Here is a tiny trained network, its code and every weight. The questions are about switching its units off for an input and a class, where a switched-off unit gives its printed mean instead of its output.

import numpy as np


def w(rows, s, z=0):
    codes = np.array(rows[::2]) - 128.0
    scale = np.full(codes.shape[1], s)
    scale[-1] = z or s
    return codes * scale


def f(y):
    return y / 2 * (1 + np.tanh(0.7978845608 * (y + 0.044715 * y**3)))


def log_softmax(a):
    a = a - a.max(-1, keepdims=True)
    return a - np.log(np.exp(a).sum(-1, keepdims=True))


def net(x, mask):
    res = np.array(x, float).reshape(1, 8) / 4 @ E
    y = f(res @ A[0][:, :-1].T + A[0][:, -1])
    res = res + np.where(mask, y, B[0][:, -1]) @ B[0][:, :-1]
    return log_softmax(res[-1] @ U[:, :-1].T + U[:, -1])


A, B = {}, {}
E = w([
[134,155,102,128],'x0',
[161,160,255,9],'x1',
[133,146,110,128],'x2',
[3,201,194,135],'x3',
[69,62,41,49],'x4',
[128,131,126,128],'x5',
[129,131,124,126],'x6',
[130,141,117,128],'x7',
],0.0077)
A[0] = w([
[114,157,185,66,192],'n0',
[144,134,167,80,101],'n1',
[63,148,146,135,35],'n2',
[117,105,139,62,189],'n3',
[120,86,98,195,20],'n4',
[152,157,135,68,57],'n5',
[178,176,166,153,25],'n6',
[152,142,153,67,60],'n7',
[68,124,117,175,9],'n8',
[9,180,181,126,58],'n9',
[111,46,191,99,188],'n10',
[186,165,175,155,95],'n11',
[219,118,113,92,132],'n12',
[174,149,155,48,36],'n13',
[143,127,152,89,59],'n14',
[163,153,193,74,94],'n15',
[88,79,93,66,50],'n16',
[194,94,96,125,2],'n17',
[135,62,56,23,94],'n18',
[128,125,164,75,138],'n19',
[160,173,111,109,232],'n20',
[192,100,94,121,56],'n21',
[59,194,122,111,41],'n22',
[212,98,114,81,100],'n23',
[78,145,71,5,64],'n24',
[63,73,108,215,40],'n25',
[153,123,141,119,63],'n26',
[183,175,161,162,115],'n27',
[148,140,144,85,56],'n28',
[197,140,80,75,193],'n29',
[137,175,115,38,42],'n30',
],0.011,0.0059)
B[0] = w([
[81,155,85,114,255],'n0',
[165,128,60,160,180],'n1',
[229,112,194,87,147],'n2',
[99,173,101,158,212],'n3',
[233,188,51,100,170],'n4',
[224,148,47,167,150],'n5',
[128,82,202,188,159],'n6',
[211,101,30,151,166],'n7',
[255,139,53,115,140],'n8',
[187,200,205,43,234],'n9',
[60,180,129,103,208],'n10',
[89,88,139,214,191],'n11',
[90,181,195,37,221],'n12',
[213,125,78,165,185],'n13',
[199,130,102,159,140],'n14',
[155,125,57,175,222],'n15',
[210,49,176,201,178],'n16',
[226,181,201,34,163],'n17',
[120,107,158,218,253],'n18',
[107,173,67,140,192],'n19',
[9,130,85,103,207],'n20',
[158,209,192,61,179],'n21',
[201,178,218,44,165],'n22',
[112,161,186,42,212],'n23',
[121,29,223,237,217],'n24',
[147,193,58,114,193],'n25',
[188,109,134,155,120],'n26',
[103,47,161,212,195],'n27',
[244,157,78,121,139],'n28',
[82,116,143,82,238],'n29',
[174,138,63,181,159],'n30',
],0.0082,0.0067)
U = w([
[177,157,211,49,55],'0',
[164,158,18,175,2],'1',
[136,70,216,254,73],'2',
[46,131,108,117,251],'3',
[47,149,121,119,224],'4',
],0.0082,0.0079)

Each question gives the input, the list of numbers given to net, and the class t.
The units are the neurons (one row each of A and B). Each row of codes is followed by its name. A weight is (code - 128) times the scale printed after its matrix; where a second scale follows, it is the last column's (A, B and U).
mask holds one flag per neuron, in row order. A switched-off neuron (its flag False) gives its mean, the last column of its row in B, instead of its output. The means were averaged over made-up inputs and are rounded, as every weight is.
A unit's drop is (log p(t) with every unit on - log p(t) with that unit switched off) / (log p(t) with every unit on - log p(t) with every unit switched off).
The circuit of an input: a set's keep is (log p(t) with only the set's units on - log p(t) with every unit switched off) / (log p(t) with every unit on - log p(t) with every unit switched off). Starting from the 12 units with the biggest drops (on a tie, the unit counted first), units are removed one at a time, each time the one whose removal leaves the highest keep (on an exact tie, the one counted first), for as long as the keep stays at least 0.8.
circuit, biggest first: the units of the circuit, biggest drop first
top k neurons: the k neurons with the biggest drops, biggest first
drop of u: that unit's drop, to one decimal
input [-5,-4,-6,1,8,-5,-8,-6], class 2: circuit, biggest first : [n16; n18]
input [-2,5,-4,-2,-6,-1,-6,2], class 2: circuit, biggest first : [n11]
input [3,-7,6,6,0,0,8,-4], class 1: top 3 neurons : [n8; n25; n12]
input [4,-7,-3,-7,-6,2,3,2], class 0: circuit, biggest first : [n17; n21; n12]
input [2,-3,5,7,3,-2,-1,4], class 0: top 2 neurons : [n9; n22]
input [2,1,-4,-8,8,-1,-2,0], class 0: top 2 neurons : [n23; n17]
input [3,7,-2,0,8,-5,6,-7], class 2: top 2 neurons : [n24; n18]
input [1,2,0,6,-1,-7,7,-6], class 0: top 3 neurons : [n9; n22; n2]
input [-1,6,-3,5,-7,7,8,-8], class 2: top 2 neurons : [n27; n6]
input [-5,7,-8,-5,-6,-5,-2,-6], class 3: top 2 neurons : [n12; n10]
input [1,-8,-5,-2,-6,5,1,-5], class 1: top 2 neurons : [n4; n25]
input [-1,-7,-6,6,-6,-8,-1,8], class 1: top 4 neurons : [n25; n8; n12; n23]
input [-2,4,-4,2,-6,-8,7,5], class 2: top 3 neurons : [n27; n6; n11]
input [7,6,4,4,-7,3,5,-8], class 2: circuit, biggest first : [n27]
input [2,1,-4,-8,-6,-1,2,-6], class 0: drop of n12 : 0.2
input [-6,1,-4,1,8,-6,-5,-6], class 2: drop of n16 : 0.1
input [4,3,7,0,8,2,-5,0], class 2: drop of n24 : 0.3
input [-7,7,-7,-4,3,8,2,-8], class 1: drop of n13 : 0.1
